Q_189: [162 163  94 113]
Q_134: [121 134 135 134]
Q_708: [121 134 135  90]
Q_313: [179 115 150  95]
Q_617: [145 104 107 180]
Q_322: [120 190 133 156]
Q_976: [183 154  83 113]
Q_844: [145 104 107 110]
Q_747: [183 154  83 111]
tags:
[83] -> Q_827
[114] -> Q_339
[113] -> Q_451
[162] -> Q_414
[94] -> Q_424
[95] -> Q_169
key Q_189 3: 
Q_424
succ: [179]
[115]
[145 104 107 110]
Q_844
[183 154  83 111]
Q_747
[145 104 107 180]
Q_617

Q_786: [148 137 153 139 123 139 116 108 118 139 116]
Q_310: [148 137 115 139 118 123 116 117 118 139 123]
Q_12: [148 137 153 139 118 123 122 187 145 112 127]
Q_538: [148 137 123 139 123 123 116 154 118 141 123]
succ: [108]
[118]
succ: [117]
[118]
Table of tags by key:
[123] -> Q_909
[124] -> Q_423
[141] -> Q_311
[142] -> Q_558
[118] -> Q_187
[112] -> Q_401
key Q_538 10: 
Q_311
places Q_786: [116]
7 11
places Q_538: [123]
3 5 6 11

Q_359: [117 142 127 121 113 132 133 122 139 111 132 142 131 138 134 128 132 127
 130 130 122 126 133 135 170 125 128 144 124 141 135]
Q_225: [118 129 116 100 146  97 124 121 134 145 126 147 126 177 143 143 118  67
 128 138 143 131 115 128 132 153 130 147 119 132 176]
Q_666: [124 132 123 130 120  96 140 153 104 150 125 124 142 152 132 135 131 112
 104 122 110 126 140 132 142 115 136 161  98 131 161]
Q_964: [125 104 132 123 154 114 117 142 137 123 135 107 114 109 121  99 126 139
 104 129 146 147 110 126  76 145 150 100 108 147 110]
Q_792: [103 144 119 104 105 111 131 124 158 107 133 137 134 161 134 143 124 108
 126 122 122 114 148 132 180 101 125 169 104 147 141]
Q_692: [103 144 119 104 133 125 131 124 158 107 133 137 134 161 134 143 124 130
 126 122 122 114 148 132 180 101 125 169 104 147 141]
Q_854: [140 141 133 140 103 147 136 123 120 102 136 126 126  80 127 104 134 161
 116 130 131 125 118 135 160 137 128 119 151 124 102]
Q_939: [131 144 137 119 129 159 128 140 144  95 133 154 144 120 133 125 136 124
 155 133 144 127 133 140 167 140 115 136 155 126 102]
at: [136 161  98]
Q_666, 27
places Q_939: [140]
8 24 26
key -> tag
[132] -> Q_74
[153] -> Q_593
[67] -> Q_139
[108] -> Q_836
[109] -> Q_436
[68] -> Q_733
key Q_225 18: 
Q_139

Q_754: [155  78  78 164 107 137 166 177 152 182]
Q_384: [173  78  75  72  88  67  77 111 166  92]
Q_806: [173  95  93 159  93 170 159 171 185 162]
Q_587: [110 122 105 163  81 168 180 183 136 178]
Q_292: [112 175 180  67 145  72  97  86  85  77]
Q_812: [129 142 152  94 169  65 171 180 174 159]
Q_263: [117 158 152  98 108 127 175  92  97 103]
Q_490: [ 62 148 122 152 156 160 192 155  74 177]
Q_856: [117 158 152  98 108 127  86  92  97 103]
Q_627: [173  78  75  72  88  67  77 139 171 140]
Q_253: [157 108 105 146 126  80 170 179 183 167]
Q_551: [173  86  75 186 104 185 147 155 145 168]
Table of tags by key:
[93] -> Q_215
[151] -> Q_62
[152] -> Q_569
[184] -> Q_740
[185] -> Q_278
key Q_806 9: 
Q_278
succ: [110]
[122]
[173  78  75  72  88  67  77 111 166  92]
Q_384
succ: [174]
[159]

Q_850: [148 152 102 130 127 102 154 158 163 164 150  92  76 149 100 120 117 156
 148 155 148 143 130]
Q_459: [145 135 154 149 132 154  84 154  70  77 112 119 141 155 131 178 116 123
 112  77 165 112 149]
Q_798: [148 152 102 130 127 102 154 158 163 164 150  92 155 149 100 120 117 156
 148 150 153 120  73]
at: [150  92  76 149]
Q_850, 11
key -> tag
[148] -> Q_137
[149] -> Q_956
[154] -> Q_777
[158] -> Q_90
[153] -> Q_479
[155] -> Q_427
[159] -> Q_871
key Q_459 8: 
Q_777
places Q_459: [77]
10 20
places Q_459: [154]
3 6 8
places Q_459: [149]
4 23
succ: [119]
[141]

Q_882: [118 172  93 120]
Q_680: [118 172 115 185]
Q_757: [168 167 153 147]
succ: [167]
[153]
key -> tag
[115] -> Q_223
[118] -> Q_164
[147] -> Q_227
[185] -> Q_216
key Q_680 4: 
Q_216
at: [118 172 115]
Q_680, 1
places Q_757: [167]
2

Q_265: [172 177 115 144  59  73]
Q_659: [106 145 145 106 145 106]
Q_93: [162 162  81 165 166 165]
Q_160: [166 164 120 114 174  68]
Q_960: [112 149 171 180 150  63]
succ: [59]
[73]
places Q_93: [165]
4 6
Table of tags by key:
[121] -> Q_557
[120] -> Q_596
[81] -> Q_519
[165] -> Q_341
[82] -> Q_984
key Q_93 3: 
Q_519
at: [115 144]
Q_265, 3
[172 177 115 144  59  73]
Q_265
places Q_659: [145]
2 3 5

Q_899: [ 78  75 121 138 149  84 107  85 129]
Q_665: [169 175 122 170 150 161 120 140 114]
Q_257: [ 78  75 121 138 149  84  84  85 129]
Q_901: [169 149 142 141 142  96  68 142 142]
[ 78  75 121 138 149  84  84  85 129]
Q_257
places Q_901: [142]
3 5 8 9
tags:
[68] -> Q_797
[84] -> Q_711
[149] -> Q_445
[120] -> Q_254
key Q_901 7: 
Q_797
succ: [120]
[140]
[169 149 142 141 142  96  68 142 142]
Q_901
places Q_257: [78]
1

